Below are the code and all the weights of a small trained network. Each question names an input and a class and asks about switching units off, where a switched-off unit gives its printed mean instead of its output.

import numpy as np


def w(rows, s, z=0):
    codes = np.array(rows[::2]) - 128.0
    scale = np.full(codes.shape[1], s)
    scale[-1] = z or s
    return codes * scale


def f(y):
    return y / 2 * (1 + np.tanh(0.7978845608 * (y + 0.044715 * y**3)))


def log_softmax(a):
    a = a - a.max(-1, keepdims=True)
    return a - np.log(np.exp(a).sum(-1, keepdims=True))


def net(x, mask):
    res = np.array(x, float).reshape(1, 2) / 4 @ E
    y = f(res @ A[0][:, :-1].T + A[0][:, -1])
    res = res + np.where(mask, y, B[0][:, -1]) @ B[0][:, :-1]
    return log_softmax(res[-1] @ U[:, :-1].T + U[:, -1])


A, B = {}, {}
E = w([
[153,99,95,126,100,7,255,112,156,68,150],'x0',
[110,119,130,184,237,135,150,79,157,171,57],'x1',
],0.01)
A[0] = w([
[188,90,127,128,153,78,185,163,145,45,131,4],'n1',
[115,89,65,145,106,118,182,124,189,3,123,66],'n2',
[172,122,46,170,86,49,154,81,150,131,146,40],'n3',
[141,151,114,41,107,149,138,204,179,87,123,26],'n4',
[206,173,116,67,155,100,137,127,165,154,125,15],'n5',
[113,128,178,114,105,169,49,191,93,161,101,61],'n6',
[160,177,137,159,231,131,172,117,81,121,101,20],'n7',
[96,229,161,151,96,149,64,143,90,171,96,43],'n8',
[218,134,165,36,18,132,153,173,33,128,192,198],'n9',
[149,115,153,208,231,143,158,109,72,94,125,7],'n10',
[203,116,182,76,97,121,114,186,97,126,232,3],'n11',
[150,44,197,177,242,113,156,92,221,143,73,50],'n12',
[125,115,107,79,37,134,107,155,38,62,136,37],'n13',
],0.006,0.0044)
B[0] = w([
[162,156,178,74,192,215,93,224,217,112,154,162],'n1',
[68,124,155,150,195,248,68,244,201,85,186,178],'n2',
[177,111,163,108,187,205,101,201,196,101,186,166],'n3',
[176,209,135,89,188,159,35,171,128,81,111,134],'n4',
[163,212,170,51,152,168,57,195,161,47,99,113],'n5',
[126,118,120,178,190,168,121,186,208,56,132,179],'n6',
[243,255,195,66,106,99,51,182,102,63,44,141],'n7',
[121,97,114,119,169,199,78,208,162,43,175,165],'n8',
[95,111,94,122,90,49,167,105,84,151,50,254],'n9',
[211,157,187,50,88,77,36,153,128,52,105,140],'n10',
[226,194,175,45,145,90,66,152,115,115,63,163],'n11',
[211,166,171,71,113,48,39,63,74,146,80,195],'n12',
[199,180,159,90,88,100,41,55,93,73,73,176],'n13',
],0.0086,0.0082)
U = w([
[240,254,163,19,97,48,68,82,44,73,33,3],'0',
[135,133,124,138,189,228,104,240,231,50,159,13],'1',
[67,68,53,221,98,97,198,71,84,160,102,248],'2',
],0.008,0.0034)

Each question gives the input, the list of numbers given to net, and the class t.
The units are the neurons (one row each of A and B). Each row of codes is followed by its name. A weight is (code - 128) times the scale printed after its matrix; where a second scale follows, it is the last column's (A, B and U).
mask holds one flag per neuron, in row order. A switched-off neuron (its flag False) gives its mean, the last column of its row in B, instead of its output. The means were averaged over made-up inputs and are rounded, as every weight is.
A unit's drop is (log p(t) with every unit on - log p(t) with that unit switched off) / (log p(t) with every unit on - log p(t) with every unit switched off).
The circuit of an input: a set's keep is (log p(t) with only the set's units on - log p(t) with every unit switched off) / (log p(t) with every unit on - log p(t) with every unit switched off). Starting from the 12 units with the biggest drops (on a tie, the unit counted first), units are removed one at a time, each time the one whose removal leaves the highest keep (on an exact tie, the one counted first), for as long as the keep stays at least 0.8.
units of the circuit, in order: the units of the circuit, biggest drop first
k most important neurons: the k neurons with the biggest drops, biggest first
drop of u: that unit's drop, to one decimal
input [5,4], class 1: units of the circuit, in order : [n9]
input [3,-3], class 2: units of the circuit, in order : [n12 n7 n9]
input [-6,-4], class 1: 3 most important neurons : [n6 n8 n12]
input [7,8], class 0: 2 most important neurons : [n12 n7]
input [-8,8], class 0: 3 most important neurons : [n12 n7 n10]
input [-8,-5], class 1: 2 most important neurons : [n6 n8]
input [-7,7], class 0: 2 most important neurons : [n12 n7]
input [-5,-3], class 1: 3 most important neurons : [n6 n8 n12]
input [-1,-3], class 2: 2 most important neurons : [n12 n7]
input [2,3], class 2: drop of n13 : 0.4
input [-3,-1], class 2: drop of n2 : 0.2
input [8,1], class 1: drop of n12 : 0.0
